In the rows, zero is written as 128.
Each row of numbers belongs to one of the elements below and depends on some of the facts about them. Some rows are named. Which element is each other row?

There are 2 kinds of fact about the elements: Λ, χ.
Λ(J350, J284); Λ(J894, J609); Λ(J224, J115)
Λ(J108, J340); Λ(J819, J713); Λ(J395, J382)
Λ(J187, J258); Λ(J413, J220); Λ(J493, J625)
Λ(J784, J362); Λ(J948, J591); Λ(J989, J492)
Λ(J331, J867); Λ(J284, J422); Λ(J830, J994)
Λ(J172, J522); Λ(J837, J23); Λ(J55, J161)
Λ(J745, J647); Λ(J556, J396); Λ(J25, J784)
Λ(J396, J497); Λ(J709, J172); Λ(J626, J392)
Λ(J867, J763); Λ(J877, J894); Λ(J492, J759)
Λ(J147, J483); Λ(J623, J569); Λ(J978, J698)
Λ(J615, J81); Λ(J625, J651); Λ(J713, J768)
Λ(J258, J413); Λ(J507, J371); Λ(J155, J987)
Λ(J866, J812); Λ(J698, J493); Λ(J812, J543)
Λ(J987, J289); Λ(J609, J325); Λ(J266, J752)
Λ(J497, J909); Λ(J763, J745); Λ(J647, J279)
Λ(J431, J432); Λ(J542, J830); Λ(J279, J631)
Λ(J483, J155); Λ(J285, J709); Λ(J88, J55)
Λ(J382, J464); Λ(J459, J88); Λ(J651, J285)
Λ(J325, J866); Λ(J464, J542); Λ(J908, J44)
Λ(J795, J459); Λ(J23, J25); Λ(J909, J854)
Λ(J422, J560); Λ(J768, J556); Λ(J362, J989)
Λ(J371, J877); Λ(J591, J395); Λ(J567, J948)
Λ(J161, J187); Λ(J543, J224); Λ(J977, J26)
Λ(J392, J705); χ(J350, J81); χ(J641, J325)
χ(J641, J948); χ(J641, J881); χ(J641, J169)
χ(J724, J325); χ(J724, J236); χ(J224, J733)
χ(J224, J893); χ(J26, J864); χ(J26, J492)
χ(J658, J220); χ(J187, J493); χ(J413, J340)
χ(J248, J733); χ(J248, J609); χ(J784, J432)
χ(J784, J122); χ(J784, J601); χ(J48, J601)
χ(J989, J943); χ(J989, J396); χ(J989, J626)
χ(J284, J305); χ(J284, J13); χ(J705, J943)
χ(J705, J542); χ(J981, J25); χ(J845, J560)
χ(J845, J373); χ(J845, J236); χ(J845, J887)
χ(J112, J394); χ(J19, J597); χ(J19, J752)
χ(J867, J978); χ(J877, J874); χ(J877, J542)
χ(J877, J620); χ(J247, J505); χ(J247, J126)
χ(J247, J13); χ(J247, J221); χ(J115, J864)
χ(J115, J88); χ(J155, J88); χ(J155, J627)
χ(J919, J812); χ(J522, J589); χ(J522, J220)
χ(J522, J96); χ(J522, J759); χ(J522, J762)
χ(J826, J936); χ(J826, J515); χ(J987, J432)
χ(J216, J505); χ(J216, J709); χ(J700, J305)
χ(J700, J894); χ(J569, J978); χ(J569, J837)
χ(J999, J768); χ(J999, J161); χ(J999, J837)
χ(J483, J17); χ(J680, J745); χ(J680, J864)
χ(J680, J651); χ(J680, J3); χ(J197, J978)
χ(J197, J220); χ(J197, J122); χ(J197, J627)
χ(J197, J478); χ(J496, J936); χ(J341, J392)
χ(J341, J689); χ(J341, J422); χ(J655, J615)
χ(J655, J392); χ(J655, J689); χ(J655, J223)
χ(J464, J647); χ(J464, J311); χ(J23, J515)
χ(J23, J620); χ(J23, J279); χ(J559, J893)
χ(J362, J220); χ(J805, J686); χ(J805, J582)
χ(J371, J948); χ(J371, J493); χ(J371, J161)
χ(J371, J279); χ(J977, J3); χ(J977, J752)

Some rows with their names:
J413: [151 127 142 150 130 119 137 118 119 120 146 113 131 130 121 101 129 132
 123 129  98 125 119 161 101 121 114 136 129 136 135 137 124 110 132 164
 133 108 125 139 123 107 101 118 118 119 124]
J48: [132 149 140 138 148 138 147 117 126 128 112 102 160 129 121 103 122 131
 113 149 106 121 108 158 103 117 117 107 138 129 128 131 124 149 104 140
 135 117 127 127 126 107  97 153 118 119 123]
J680: [114 135 138 146 107 223 146 116 163 117 171 100 130 170 130  99 116 146
 100 112 105 121 153 157 102 117 106 108 163 127 129 132 128 130 119 180
 192 107 166 123 118 106  94 117 117 121 115]
J350: [119 150 142 137 183 122 130 123 133 148 115 116 131 162 120 103 122 134
 104 108 162 122 111 168 112 120 130 100 148 125 123 131 127 100 126 124
 118 110 126 132 111 108  96 124 113 118 142]
J155: [115 123 148 135 116 195 167 118 166 122 117 103 157 150 143 101 118 130
  94 115 146 126 111 171  99 134 111 103 153 122 126 130 179 168 106 135
 150 111 131 126 123 110  94 146 114 118 117]
J705: [136 125 140 141 149 134 161 118 153 118 110 102 133 120 166 155 124 132
  93 174  93 119 112 153 120 123 109 116 128 122 232 132 124 150 157 205
 119 130 182 159 154 167 109 119 173 119 110]
J126: [177 125 150 137 116 111 126 125 122 130 144 103 133 165 115 107 138 124
  97 111 107 202 107 118 101 114 110 108 128 135 167 172 125  99 104 138
 129 119 126 150 191 108 157 135 118 122 143]
J505: [171 127 155 137 117 110 126 134 120 131 142 106 130 156 113 106 142 125
  98 115 106 210 107 116 105 115 112 106 131 131 167 178 120  98 102 123
 115 122 125 149 205 108 166 138 121 124 146]
J745: [110 136 142 160 110 136 130 127 143 121 172 127 134 146 125 108 116 156
 118 110 122 124 140 115  99 117 108 134 169 124 124 156 126  98  99 126
 167 104 135 121 121 113 102 118 117 138 120]
J733: [117 143 143 150 140 114 132 183 118 143 132 164 134 118 121 126 151 160
 115 132 107 123 111 117 103 120 131 112 127 119 147 135 120 117 108 119
 117 123 121 146 127 134 139 144 115 118 129]
J948: [113 124 165 136 121 108 130 119 120 140 115 101 143 123 133 115 170 164
 131 114 161 193 162 121 163 172 108 165 125 204 180 130 146 114 103 118
 117 109 148 121 125 130 162 117 134 119 138]
J147: [119 125 142 134 126 129 141 162 117 145 114 120 131 133 123 107 126 130
  98 112 159 143 112 163 103 123 121 106 129 116 134 129 158 100 139 120
 115 109 129 134 121 120 107 145 115 116 126]
J651: [110 128 141 156 104 146 127 133 128 121 165 123 131 140 131 105 119 150
 113 114 106 124 154 119 101 116 110 154 165 123 140 164 124 102 102 123
 164 106 138 122 127 123 108 122 115 142 118]
J567: [117 132 140 136 114 111 128 121 120 141 120 123 129 124 135  99 132 138
 113 117 125 124 111 154 108 120 125 108 133 127 143 129 129 100 133 122
 125 110 155 125 132 112 126 129 115 116 142]
J819: [127 138 139 140 133 114 131 119 113 131 115 125 128 129 118 101 126 134
 116 129 108 129 116 144 101 116 112 124 145 125 144 130 123  98 133 124
 127 111 124 125 125 112 122 147 114 116 123]
J81: [118 142 142 152 139 111 129 120 140 122 148 116 155 125 120 122 126 134
 132 113 105 123 111 116 101 119 115 112 127 124 149 136 120 145 104 123
 115 116 122 133 127 121 134 120 129 142 116]
J830: [126 137 145 140 158 147 128 134 128 125 115 107 134 129 119 120 124 130
  99 118 120 148 112 133 102 120 111 124 133 122 139 126 122 111 106 132
 114 112 122 130 122 126 116 138 116 132 117]
J478: [119 136 162 136 124 112 149 118 122 140 112 112 187 125 131 101 121 132
 119 176 124 126 113 118  96 125 118 108 162 135 125 146 130 153  98 120
 136 117 124 124 142 108 102 204 117 143 135]
J854: [120 140 142 142 126 125 130 119 140 120 139 101 155 127 120 106 121 131
 120 119 102 117 111 121 105 121 111 114 125 127 158 134 123 160 103 132
 118 116 129 136 133 127 125 116 138 137 118]

Which element is each row?
No name comes twice in this set of rows, the named rows included.
[122 123 139 135 114 112 152 163 117 124 111 145 129 120 155 143 133 134
  96 177  96 124 116 128 103 120 111 151 130 116 211 141 132  98 162 126
 118 131 163 126 197 183 150 174 126 117 115] => J626
[116 123 161 136 139 110 130 121 118 153 105 102 142 129 128 100 134 132
 107 133 161 193 121 122 102 141 110 144 162 135 142 131 171 101 104 119
 118 106 126 121 125 125 128 187 116 121 143] => J837
[115 125 138 138 108 220 164 137 121 120 132 100 127 154 140 102 120 134
  98 114 106 118 161 174 101 118 107 125 155 118 159 136 168 103 172 166
 177 108 174 121 138 126  98 121 114 119 115] => J977
[116 126 156 138 116 140 136 149 171 121 117 100 152 123 123 128 123 128
  96 113 145 124 110 141 102 133 117 106 126 121 148 129 136 178 107 119
 115 123 125 156 124 130  98 117 138 121 118] => J289
[118 126 142 137 115 110 152 119 117 147 108 115 185 125 127 101 121 135
 125 160 131 132 120 116  99 119 111 139 201 149 125 155 129 103 101 119
 118 108 126 124 150 132 168 221 115 143 169] => J978
[117 125 138 142 106 230 165 123 158 119 149  98 133 127 146 108 119 132
  95 113 103 120 150 149 101 117 108 121 130 120 171 137 154 187 113 176
 159 111 155 126 153 129  97 120 130 134 112] => J26

The same elements again, as new rows of numbers:
Named rows:
J325: [120  95 182 208 124 113 134  74 107 157  90  90 157 128 146 116 104 132
 182 122 140  77 149 122 153 137 111 125 103 142  95 183 174 170 140 140
 119 132 144 140 148]
J155: [129 169 135 130 130 154 128 166 112 100 105 187  67 124 112 108 115 133
 150  97  97 116 107 126 119 162 135 150  77 122 102  82  96 107 125 112
 204 191 112 123  63]
J169: [132  98 109 128 127 123 132 114 135 132 145 116 140 145 121 135 123 122
 135 138 135 132 133 121 147 101 121 113 127 133 127 151 134 116 130 130
 116  98 154 140 154]
J994: [105  99 111 119 121 126 118 127 143 134 139 102 156 124 135 142 130 115
 130 139 144 131 125 138 107 124 114 127 161 119 144 133 136 126 126 109
 127  95 143 146 138]
J867: [138 207 217  58 136 118 115 169 131 114  88  99 133 113 184  77 130  72
 138 164 133 119  97 202  92 144 167 126  99 138 195  49 103  95 129 116
 183 226 117 100  41]
J497: [117 102 151 127 118  88  73 138  97 129 153 102  92  71  81  96 138 133
 151 149 114 135 117 108 221 112 105 146 117 149 177 140 124 129 139 162
  97  94 112 124 173]
J909: [114 102 141 130 135 118  88 123 110 129 160  99  92  95  99 102 133 116
 140 154 120 128 102 111 179 113 119 151 132 131 147 121 125 128 135 142
 119  97 129 141 140]
J23: [127 186 173 116 180 189 142 184 178 119 120 146 133 119 184 107 105 152
  81 117 108 158 157 162  92 204 116 155 122 169 118 154  96 121 130 159
  65 178  46 107 116]
J305: [119  96 106 124 120 106 130 129 136 135 137 112 155 138 128 134 127 132
 129 137 134 141 148 131 131 117 117 121 153 128 131 140 136 132 136 125
 114 102 141 138 155]
J507: [131 111 129 160 122 120 111 114 120 131 128 106 132 138 124 122 137 119
 142 135 142 117 123 112 144 126 121 128 117 132 128 138 138 143 131 135
 111 113 147 134 151]
J96: [127  95 124 131 125 141 131 125 131 120 153 118 124 124 135 155 135 114
 120 141 133 114 106 125 123 105 114 127 146 111 128 134 137 122 108 111
 129  89 141 149 137]
J543: [118  99 161 191 121 104 115  98 113 143  97  95 160 140 130 118 119 124
 165 129 148  92 153 134 147 137 114 126 115 141 120 165 157 168 139 134
 119 128 147 141 159]
J382: [133 159  60 143 116 152  31 114 106 154  95 142 150 112  93 159 113  95
 162 108 132 110  57  89  98 129 149  93 107 162 152 174 155 148 122 115
 109  99 178 101 142]
J866: [107  86 182 208 139 135 125  75 114 155 106  90 144 128 156 114 113 115
 173 129 138  74 118 130 136 144 119 143 117 121  96 153 172 166 125 126
 141 130 142 152 116]
J943: [116 100 113 121 126 111 136 128 148 138 138 106 156 129 132 137 122 127
 124 136 135 136 146 134 121 119 110 127 154 127 141 151 133 130 133 126
 113 101 135 142 151]
J948: [110 140  90 135 129 113  58 128 139 153 104 114 157 131 113 125 116 109
 142 126 147 132 121 113 115 147 128 110 124 161 167 166 143 160 147 142
  93 110 155 107 167]
J285: [116 164 106 182 143  83 101 104 153 116 106 108 147 181 156 144 156 153
  77 154 156 116 119  98 136 149 129 191 159  87 206  94 129 127 157 162
 154 107 150 143 147]
J431: [132 108 117 144 120 109 114 122 126 129 126 115 139 144 116 131 134 122
 139 137 146 129 131 118 152 118 117 120 117 140 141 145 135 140 135 139
 107 110 150 130 162]
J589: [139  99 120 125 107 110 139 120 118 124 136 123 136 140 117 154 132 121
 129 140 137 128 139 127 141 105 114 111 138 130 138 155 135 125 122 123
 117  87 148 135 172]

Which element is each row?
No name comes twice in this set of rows, the named rows included.
[118 119 132 140 141 120 113 135 156 133 131 103 145 136 132 123 123 124
 115 145 135 140 142 123 135 143 113 131 122 150 159 159 131 141 139 158
  80 108 135 123 170] => J279
[157 123 200 112 116 151 138 120  58  74 191 187  33 145 120 205 168  77
  65 146 165  55  94 173  84 129 117 127 177 117 116 137 168 133  78  48
 154  48 141 134 198] => J220
[138 180 158 132 140 178 119 208 137  93  91 165 156 140 153 107 136 149
 103 110 122 157 166 184 121 170 112 131 106 170  97 117  83 107 119 142
  59 188  45 113 120] => J989
[106 100 142 121 172 166 147 124 198 144 171 102 127 112 169 154  94 124
  95 138 114 145 118 111  98 145 111 153 155 125 140 193 144 135 124 142
  96  83 124 140 138] => J936
[176 149 174 106 131 188 197 124 187 129 144 141  43  63 137 121 158 123
  59  78  83 137 111  95  81 171 181  92  69 107  96  90 124 176  97 153
 126 207 102  86  73] => J187
[162 200 186  27 136 104 172 142 115 118 111 121 138 139 166  86  95  74
 161 160 125 140 115 186 115  88 178  92  84 152 161  84 106  73 133 122
 202 217 149  81  53] => J569
[109 173 196 122 168 150 150 134 149 150 100 125 126 100 176 105  90 150
 119 103 100 127 140 149  94 186 143 150 121 146 133 150 132 146 143 151
 130 197  77 102  75] => J371
[119 112 114 117 178 152 142 104 166 139 186 112 114 158 140 129  85 121
 117 142 123 141 116 102 122 123 124 138 138 144 115 175 134 132 141 150
 127  90 156 125 140] => J515
[159 154 155 103 110 151 167 139 146 125 114 154  89  88 132 125 147 144
  98  90 100 134 137 127 100 160 157 106 103 116 115  96 114 151 115 131
 131 188  89 103  91] => J413
[ 94  68  60 148 103 116 122 174 146 100 126 158 108 153 100 140 119 129
 191 105 107 120 139  98 134 137  78 143  95  87 107 106  86 109 127  99
 210 106 175 173 124] => J864

Now the same elements, written a new way:
Known rows:
J591: [160 145 123 148 199 121 103  85 138 110 148 138 131 153  83 160 102 112
 124 152  56  80 131 170 183 135  88 161 103  97 104 135]
J236: [145 135 148 141 156 111 117 106  92 126 146 114 135 155 121 141 134 117
 127 127  89 125 135 140 120 155 110 165 103 119 131 141]
J341: [130 113 159 124 120 141 122  81 120 127 125 154 137 104 158 129 126 131
 144 128  81 107 141 144  90 123 123 186 127  85 148 110]
J284: [118 107 167 117 115 150 125  75 124 127 120 159 138  94 163 119 121 134
 152 127  71  98 138 141  81 119 129 188 138  78 151  89]
J987: [127  92 176 116 112 156 127  60 164 117 106 168 139  88 185 139 121 127
 116 121  75 116 147 158  95 125 159 175 122  92 138 124]
J266: [133 154 114 152 174 110 117 128 109 111 154 131 116 152 125 127 117 105
 116 147  82 140 149 166 129 144  93 128  98 143 137 126]
J496: [ 89  88 119  82  99 140 108 121  53 164  92 140 146 103 105  65 136 145
 189 113  53  57 115 128  56 134  95 212 101  71 153  36]
J733: [128 157 207 143 178 146 155 105 108  88 191 160 139 140 181  88 100 130
  98  99 107 146 114 132 170 118 173 143 162  75 103 152]
J651: [150 151 138 141 167 109 108  97 151 164 173 101 135 150 103 161 136 107
 128 144  76 149 144 132 173 145  96 164  97  95 136 107]
J989: [128 104 156 103 119 139 114  80 108 152 124 145 147 109 145 133 122 130
 154 121  65  91 135 134  90 127 127 198 112  76 132  82]
J522: [166 102 121  40 159  96  93  83 154 109  99  77 174  83 112  82  96 188
 186 159  85  74  95 103 187 116 181 216  84 179  95  75]
J362: [165 100 110  42 108 121  94 140  85  97 110  77 158  81 187  64  95 186
 172 182 162  99 167 168 186 115 154 215  82 180 102  41]
J724: [123 103 156 121 113 145 120  77 111 132 113 156 138 101 157 122 127 131
 154 128  71  87 141 145  75 124 122 191 121  84 149  93]
J762: [156 142 135 141 165 102 108 122  87 115 156  90 138 154 115 137 114 126
 124 140 115 137 144 143 155 141 110 187  94 155 124 141]
J999: [132  79 133 126 108 150 109  59 154 137  92 168 138  95 185 154 148 113
 117 121  62  76 154 169  67 182 149 167  84 158 134 134]
J169: [147 134 144 145 160 107 114 109  88 125 147 106 136 159 116 144 132 115
 124 130  92 130 136 143 129 163 109 168  99 132 129 140]
J698: [148 123 149 141 126 135 107 133  65 165 193 120 101 150 165 158  98  94
  98 158 137 151 168 166  73 189  84 167  87  74 114 114]
J492: [155 155 151 133 155 109 113  81 164 163 166  94 136 148  99 165 156 116
 145 143  95 149 146 121 169 136  94 165 107  98 161 119]
J96: [154 144 138 142 166 102 110 122  87 115 156  90 138 155 116 140 114 124
 125 143 117 138 144 144 158 141 108 188  93 153 124 140]

Which element is each row?
No name comes twice in this set of rows, the named rows included.
[133 100 196  61 106  98 112  98  74 171 181  82 168 161 187 148 153 117
 108  95 151 153 129  95 102 193 179 203  85  95 113 129] => J994
[ 84  83 113 105 101 145 104 118  56 166  93 156 142 105 111  67 122 123
 187 118  53  57 117 143  55 147  93 210  93  71 136  36] => J23
[104 157 113 149 142 107 108  88 189 172 140 106 146 117 149 150 172 105
 168 163  68 151 116 101 185 119  98 124  96 147 177  43] => J88
[117 162 121 147 117 151 127  83 186 158 129 155 107  84 138 154 155 114
 178 166  76 147 160 155 104 115  82 137 150  77 179  42] => J977
[156 138 129 147 193 116 105  91 122 130 158 127 138 155  90 157 106 108
 122 147  56 112 134 161 179 145  98 167  96  99 106 134] => J395
[154 137 138 103 105 149 111  61 193 167 103 138 120  82 157 164 164 134
 175 171 114 149 166 146 158 116  88 185 119 115 180  54] => J155
[128  97 139 137 116 138 104 128  58 167 174 142 110 146 157 149 101  96
 105 143  88 127 164 165  57 193  87 179  86  74 112  84] => J493
[155  78 117 118 101 159  99  58 188 134  90 169 135  81 193 165 121 106
  98 149  69 121 169 175 103 191 172 164  80 182 119 149] => J867
[151 156 142 144 161 109 114  96 145 152 164  98 131 152 105 158 147 114
 137 145  94 147 146 132 160 141  93 157 106 113 154 130] => J745
[134 132 159 122 113 143 124  72 167 151 125 143 128  91 141 151 150 132
 171 143  85 132 149 133 101 118 100 181 139  80 173  76] => J19
[156 142 191 104 133 112 120  72 136 156 156  88 145 149 104 160 165 136
 155 127 112 142 134 107 152 141 116 188 122  96 161 139] => J752
[146 131 131 138 186 100 108  85 140 145 141 109 160 159  97 149 133 120
 134 119  59 132 100 125 184 147 141 173  92 121 105 127] => J285
[ 99 140 210 122 145 163 169  76 148  87 194 167 142  84 190  61  95 156
  98  92 100 140 109 132 154 114 179 162 163  72 103 149] => J559
[147 181 157 119 106 149 129  62 192 171 134 110 110  84 105 166 177 129
 188 172 111 153 162 112 153 116  82 151 158  72 180  38] => J680

